Below are the code and all the weights of a small trained network. Each question names an input and a class and asks about switching units off, where a switched-off unit gives its printed mean instead of its output.

import numpy as np


def w(rows, s, z=0):
    codes = np.array(rows[::2]) - 128.0
    scale = np.full(codes.shape[1], s)
    scale[-1] = z or s
    return codes * scale


def f(y):
    return y / 2 * (1 + np.tanh(0.7978845608 * (y + 0.044715 * y**3)))


def log_softmax(a):
    a = a - a.max(-1, keepdims=True)
    return a - np.log(np.exp(a).sum(-1, keepdims=True))


def net(x, mask):
    res = np.array(x, float).reshape(1, 5) / 4 @ E
    y = f(res @ A[0][:, :-1].T + A[0][:, -1])
    res = res + np.where(mask, y, B[0][:, -1]) @ B[0][:, :-1]
    return log_softmax(res[-1] @ U[:, :-1].T + U[:, -1])


A, B = {}, {}
E = w([
[79,134,180,106],'x0',
[113,254,102,199],'x1',
[164,156,195,79],'x2',
[203,96,128,190],'x3',
[61,118,191,235],'x4',
],0.0081)
A[0] = w([
[14,140,161,198,199],'neuron 0',
[63,167,200,224,165],'neuron 1',
[185,220,42,194,124],'neuron 2',
[113,35,33,87,141],'neuron 3',
[134,202,45,168,137],'neuron 4',
[134,163,182,108,231],'neuron 5',
[167,215,45,159,82],'neuron 6',
[73,108,157,101,199],'neuron 7',
[203,47,163,161,254],'neuron 8',
[254,54,86,170,158],'neuron 9',
[16,167,165,223,196],'neuron 10',
],0.01,0.0045)
B[0] = w([
[84,98,107,193,235],'neuron 0',
[54,132,10,162,238],'neuron 1',
[155,241,37,26,228],'neuron 2',
[26,68,131,186,194],'neuron 3',
[98,176,108,21,204],'neuron 4',
[179,144,129,191,180],'neuron 5',
[188,230,127,1,198],'neuron 6',
[141,172,64,195,172],'neuron 7',
[204,80,133,179,230],'neuron 8',
[236,95,176,114,232],'neuron 9',
[48,131,75,155,255],'neuron 10',
],0.0088)
U = w([
[190,228,101,43,64],'0',
[75,151,91,59,17],'1',
[190,73,180,128,252],'2',
[2,120,63,147,172],'3',
],0.0091,0.0044)

Each question gives the input, the list of numbers given to net, and the class t.
The units are the neurons (one row each of A and B). Each row of codes is followed by its name. A weight is (code - 128) times the scale printed after its matrix; where a second scale follows, it is the last column's (A, B and U).
mask holds one flag per neuron, in row order. A switched-off neuron (its flag False) gives its mean, the last column of its row in B, instead of its output. The means were averaged over made-up inputs and are rounded, as every weight is.
A unit's drop is (log p(t) with every unit on - log p(t) with that unit switched off) / (log p(t) with every unit on - log p(t) with every unit switched off).
The circuit of an input: a set's keep is (log p(t) with only the set's units on - log p(t) with every unit switched off) / (log p(t) with every unit on - log p(t) with every unit switched off). Starting from all 11 units, units are removed one at a time, each time the one whose removal leaves the highest keep (on an exact tie, the one counted first), for as long as the keep stays at least 0.8.
units of the circuit, in order: the units of the circuit, biggest drop first
k most important neurons: the k neurons with the biggest drops, biggest first
drop when u is switched off: that unit's drop, to one decimal
input [2,6,-2,2,0], class 0: units of the circuit, in order => [neuron 2]
input [-3,-2,5,-3,1], class 2: units of the circuit, in order => [neuron 2; neuron 1]
input [3,7,-8,-6,-3], class 1: 3 most important neurons => [neuron 10; neuron 9; neuron 0]
input [-8,8,-2,4,5], class 0: 2 most important neurons => [neuron 2; neuron 6]
input [-2,-8,3,-5,-7], class 3: 4 most important neurons => [neuron 3; neuron 6; neuron 9; neuron 7]
input [3,7,7,-2,1], class 3: 3 most important neurons => [neuron 1; neuron 10; neuron 9]
input [-6,8,-6,-3,2], class 0: 2 most important neurons => [neuron 6; neuron 2]
input [8,-1,-7,8,1], class 2: 2 most important neurons => [neuron 8; neuron 2]
input [5,3,5,6,-2], class 2: 3 most important neurons => [neuron 2; neuron 6; neuron 4]
input [8,-5,-5,5,-1], class 2: drop when neuron 1 is switched off => 0.1
input [6,-7,-1,-8,-7], class 3: drop when neuron 9 is switched off => 0.1
input [-6,8,-3,8,6], class 0: drop when neuron 6 is switched off => 0.6
